Here is a tiny trained network, its code and every weight. The questions are about switching its units off for an input and a class, where a switched-off unit gives its printed mean instead of its output.

import numpy as np


def w(rows, s, z=0):
    codes = np.array(rows[::2]) - 128.0
    scale = np.full(codes.shape[1], s)
    scale[-1] = z or s
    return codes * scale


def norm(h):
    return h / np.sqrt((h * h).mean(-1, keepdims=True) + 1e-5)


def f(y):
    return y / 2 * (1 + np.tanh(0.7978845608 * (y + 0.044715 * y**3)))


def log_softmax(a):
    a = a - a.max(-1, keepdims=True)
    return a - np.log(np.exp(a).sum(-1, keepdims=True))


def net(x, mask):
    res = np.array(x, float).reshape(1, 8) / 4 @ E
    u = 0
    for l in range(3):
        y = f(norm(res) @ A[l][:, :-1].T + A[l][:, -1])
        res = res + np.where(mask[u : u + 3], y, B[l][:, -1]) @ B[l][:, :-1]
        u += 3
    return log_softmax(norm(res)[-1] @ U[:, :-1].T + U[:, -1])


A, B = {}, {}
E = w([
[130,132,131,127],'x0',
[158,128,161,99],'x1',
[101,238,166,124],'x2',
[107,129,110,142],'x3',
[204,131,2,158],'x4',
[120,240,184,109],'x5',
[142,128,143,114],'x6',
[103,129,104,146],'x7',
],0.0083)
A[0] = w([
[209,206,83,145,52],'L0N1',
[49,48,189,112,213],'L0N2',
[135,244,160,69,252],'L0N3',
],0.011,0.0032)
B[0] = w([
[176,107,144,254,173],'L0N1',
[191,186,165,189,251],'L0N2',
[112,90,167,44,255],'L0N3',
],0.0096,0.0071)
A[1] = w([
[181,108,71,180,247],'L1N1',
[241,80,161,30,246],'L1N2',
[51,139,246,129,110],'L1N3',
],0.011,0.0012)
B[1] = w([
[2,53,89,137,224],'L1N1',
[100,150,57,184,214],'L1N2',
[234,149,22,35,255],'L1N3',
],0.0093,0.0075)
A[2] = w([
[38,184,146,218,181],'L2N1',
[227,128,58,69,2],'L2N2',
[247,136,73,73,35],'L2N3',
],0.011,0.0039)
B[2] = w([
[151,144,246,190,210],'L2N1',
[97,175,185,172,220],'L2N2',
[69,99,135,211,255],'L2N3',
],0.013,0.0054)
U = w([
[130,46,182,177,81],'0',
[107,176,234,144,53],'1',
[130,72,104,7,253],'2',
],0.014,0.0067)

Each question gives the input, the list of numbers given to net, and the class t.
The units are the neurons (one row each of A and B). Each row of codes is followed by its name. A weight is (code - 128) times the scale printed after its matrix; where a second scale follows, it is the last column's (A, B and U).
mask holds one flag per neuron, layer by layer. A switched-off neuron (its flag False) gives its mean, the last column of its row in B, instead of its output. The means were averaged over made-up inputs and are rounded, as every weight is.
A unit's drop is (log p(t) with every unit on - log p(t) with that unit switched off) / (log p(t) with every unit on - log p(t) with every unit switched off).
The circuit of an input: a set's keep is (log p(t) with only the set's units on - log p(t) with every unit switched off) / (log p(t) with every unit on - log p(t) with every unit switched off). Starting from all 9 units, units are removed one at a time, each time the one whose removal leaves the highest keep (on an exact tie, the one counted first), for as long as the keep stays at least 0.8.
circuit, biggest first: the units of the circuit, biggest drop first
most important unit: the unit with the biggest drop
k most important neurons: the k neurons with the biggest drops, biggest first
top k neurons in layer l: the k neurons of layer l with the biggest drops, biggest first
drop of u: that unit's drop, to one decimal
input [-5,0,5,-6,4,-1,2,-8], class 0: 4 most important neurons	[L0N1 L2N2 L0N2 L0N3]
input [-3,5,7,0,0,1,-1,-1], class 2: most important unit	L0N3
input [-1,0,-7,6,0,6,3,-2], class 1: 3 most important neurons	[L2N1 L1N3 L0N3]
input [4,3,0,5,3,-6,8,1], class 2: 2 most important neurons	[L0N2 L2N3]
input [-2,-7,0,-5,2,4,-2,-8], class 0: 2 most important neurons	[L0N1 L2N3]
input [-5,-1,0,0,8,6,8,-2], class 0: circuit, biggest first	[L0N1 L1N1]
input [-6,-8,2,0,-4,7,4,1], class 2: 4 most important neurons	[L0N3 L2N1 L0N1 L0N2]
input [-2,-3,2,-3,-5,3,1,-4], class 2: circuit, biggest first	[L0N3 L2N1]
input [7,8,2,-8,-7,3,1,6], class 2: top 2 neurons in layer 0	[L0N3 L0N1]
input [4,8,5,-7,-4,4,-7,-4], class 2: 2 most important neurons	[L0N3 L2N1]
input [-4,-5,2,0,-7,4,8,-2], class 2: drop of L2N1	0.3
input [-7,1,8,4,-3,1,-6,3], class 2: drop of L0N1	0.1
input [-6,-3,8,5,-5,8,-4,-4], class 2: drop of L0N3	0.1
